Here is a tiny trained network, its code and every weight. The questions are about switching its units off for an input and a class, where a switched-off unit gives its printed mean instead of its output.

import numpy as np


def w(rows, s, z=0):
    codes = np.array(rows[::2]) - 128.0
    scale = np.full(codes.shape[1], s)
    scale[-1] = z or s
    return codes * scale


def f(y):
    return np.maximum(y, 0)


def log_softmax(a):
    a = a - a.max(-1, keepdims=True)
    return a - np.log(np.exp(a).sum(-1, keepdims=True))


def net(x, mask):
    res = np.array(x, float).reshape(1, 8) / 4 @ E
    y = f(res @ A[0][:, :-1].T + A[0][:, -1])
    res = res + np.where(mask, y, B[0][:, -1]) @ B[0][:, :-1]
    return log_softmax(res[-1] @ U[:, :-1].T + U[:, -1])


A, B = {}, {}
E = w([
[124,134,129,128,128,127,129],'x0',
[121,135,129,127,127,127,132],'x1',
[128,127,128,126,128,126,127],'x2',
[203,217,3,197,182,88,127],'x3',
[228,218,136,47,30,203,73],'x4',
[131,125,130,129,130,127,124],'x5',
[224,136,185,93,239,193,254],'x6',
[61,133,83,84,245,226,49],'x7',
],0.0083)
A[0] = w([
[191,109,141,70,194,150,227,106],'n0',
[118,82,189,82,57,95,180,102],'n1',
[76,33,214,55,103,186,129,74],'n2',
[106,46,178,90,94,173,128,10],'n3',
[52,51,124,197,211,69,191,123],'n4',
[190,123,150,112,177,185,237,102],'n5',
[182,209,2,186,154,94,148,79],'n6',
[98,110,129,142,156,106,150,96],'n7',
[42,48,234,43,88,167,153,77],'n8',
[219,195,148,44,66,183,95,97],'n9',
[188,122,188,161,59,41,181,57],'n10',
[155,116,171,158,60,76,186,2],'n11',
[91,59,102,149,199,54,173,76],'n12',
[207,133,109,201,83,54,184,33],'n13',
[107,108,103,93,219,194,41,61],'n14',
[174,152,77,182,165,109,118,10],'n15',
[172,138,158,100,185,173,207,100],'n16',
[79,144,105,83,209,195,67,67],'n17',
[126,121,121,125,141,142,113,80],'n18',
[92,121,90,61,207,183,68,39],'n19',
[171,122,145,153,162,185,171,38],'n20',
[44,119,51,167,34,80,3,65],'n21',
[172,151,181,109,216,167,210,92],'n22',
[121,112,119,108,153,89,137,23],'n23',
[181,188,165,64,88,142,101,99],'n24',
[155,214,136,79,93,166,97,95],'n25',
[175,200,114,53,77,171,121,75],'n26',
[73,74,140,202,160,98,189,110],'n27',
[76,74,152,206,201,58,164,101],'n28',
[104,105,188,128,124,142,119,20],'n29',
[174,226,11,188,185,96,159,55],'n30',
[67,149,86,89,220,213,56,90],'n31',
],0.008,0.0042)
B[0] = w([
[62,82,166,154,102,49,61,227],'n0',
[152,204,132,181,201,111,153,212],'n1',
[184,228,171,196,231,169,102,233],'n2',
[153,171,155,162,189,151,111,184],'n3',
[192,80,40,32,79,224,85,230],'n4',
[18,77,173,155,85,57,71,230],'n5',
[152,221,193,179,242,161,70,214],'n6',
[159,108,124,92,117,157,119,155],'n7',
[153,230,155,193,230,171,97,249],'n8',
[147,89,45,37,89,200,104,236],'n9',
[176,137,81,163,84,71,253,213],'n10',
[163,139,126,172,97,106,220,183],'n11',
[167,99,72,76,100,203,101,195],'n12',
[148,148,119,184,132,106,212,196],'n13',
[162,148,111,156,85,69,216,189],'n14',
[139,163,160,126,190,139,123,162],'n15',
[46,77,157,159,85,72,68,213],'n16',
[149,130,123,134,100,87,243,189],'n17',
[123,124,139,114,138,122,152,133],'n18',
[162,133,98,158,94,69,211,182],'n19',
[93,104,149,127,104,92,110,170],'n20',
[5,41,229,162,68,19,45,252],'n21',
[37,69,184,128,69,77,78,226],'n22',
[133,136,135,111,116,142,130,133],'n23',
[150,108,58,56,117,183,113,200],'n24',
[157,65,96,62,114,173,108,193],'n25',
[161,94,75,67,84,203,90,200],'n26',
[158,107,75,42,114,187,110,200],'n27',
[147,102,51,49,99,196,91,212],'n28',
[128,154,119,143,155,129,108,152],'n29',
[151,204,200,184,214,192,91,215],'n30',
[174,139,97,192,89,61,250,205],'n31',
],0.0065,0.011)
U = w([
[135,95,76,68,108,187,96,210],'0',
[52,82,173,148,100,70,69,3],'1',
[135,185,157,166,205,157,104,201],'2',
[139,129,108,155,105,92,248,88],'3',
],0.015,0.00052)

Each question gives the input, the list of numbers given to net, and the class t.
The units are the neurons (one row each of A and B). Each row of codes is followed by its name. A weight is (code - 128) times the scale printed after its matrix; where a second scale follows, it is the last column's (A, B and U).
mask holds one flag per neuron, in row order. A switched-off neuron (its flag False) gives its mean, the last column of its row in B, instead of its output. The means were averaged over made-up inputs and are rounded, as every weight is.
A unit's drop is (log p(t) with every unit on - log p(t) with that unit switched off) / (log p(t) with every unit on - log p(t) with every unit switched off).
The circuit of an input: a set's keep is (log p(t) with only the set's units on - log p(t) with every unit switched off) / (log p(t) with every unit on - log p(t) with every unit switched off). Starting from the 12 units with the biggest drops (on a tie, the unit counted first), units are removed one at a time, each time the one whose removal leaves the highest keep (on an exact tie, the one counted first), for as long as the keep stays at least 0.8.
units of the circuit, in order: the units of the circuit, biggest drop first
k most important neurons: the k neurons with the biggest drops, biggest first
drop of u: that unit's drop, to one decimal
input [7,-7,3,-6,3,-2,5,3], class 2: 3 most important neurons => [n2, n8, n21]
input [-8,-3,4,6,5,-8,-2,-3], class 2: units of the circuit, in order => [n6]
input [6,8,3,4,8,7,7,6], class 0: 2 most important neurons => [n9, n26]
input [-2,6,-1,-7,-5,0,-2,-8], class 3: 2 most important neurons => [n10, n11]
input [-1,8,6,3,8,6,8,0], class 0: 4 most important neurons => [n9, n26, n21, n24]
input [0,7,-6,-6,-5,0,-4,1], class 2: units of the circuit, in order => [n8, n2]
input [-1,1,0,7,-6,2,7,-6], class 1: 2 most important neurons => [n5, n22]
input [-4,-7,5,-3,-7,-8,8,-3], class 1: 2 most important neurons => [n5, n0]
input [3,-7,-2,7,-7,4,-6,0], class 0: 2 most important neurons => [n4, n28]
input [-6,-6,1,8,3,-3,0,-8], class 2: 3 most important neurons => [n6, n30, n31]
input [-3,3,-6,6,-1,6,-5,-3], class 2: 4 most important neurons => [n6, n30, n5, n22]
input [5,5,-4,-3,-5,-2,-3,-6], class 3: 3 most important neurons => [n10, n11, n9]
input [2,-3,-8,7,-7,-5,0,2], class 0: 3 most important neurons => [n4, n28, n12]
input [3,4,-4,5,-8,3,-7,7], class 0: 2 most important neurons => [n4, n28]
input [0,4,-2,0,-5,-2,6,-4], class 1: units of the circuit, in order => [n5]
input [-5,-6,-7,-8,-6,2,-4,0], class 2: 2 most important neurons => [n8, n2]
input [3,4,-2,6,4,-2,0,-5], class 2: 2 most important neurons => [n6, n30]
input [8,6,0,-5,-4,1,8,-7], class 1: drop of n5 => 0.3
input [5,0,-8,2,6,-5,4,7], class 3: drop of n28 => 0.1
input [-1,0,3,-8,0,7,-7,4], class 2: drop of n8 => 0.6
input [-1,7,-1,6,-7,-8,4,2], class 0: drop of n4 => 0.5
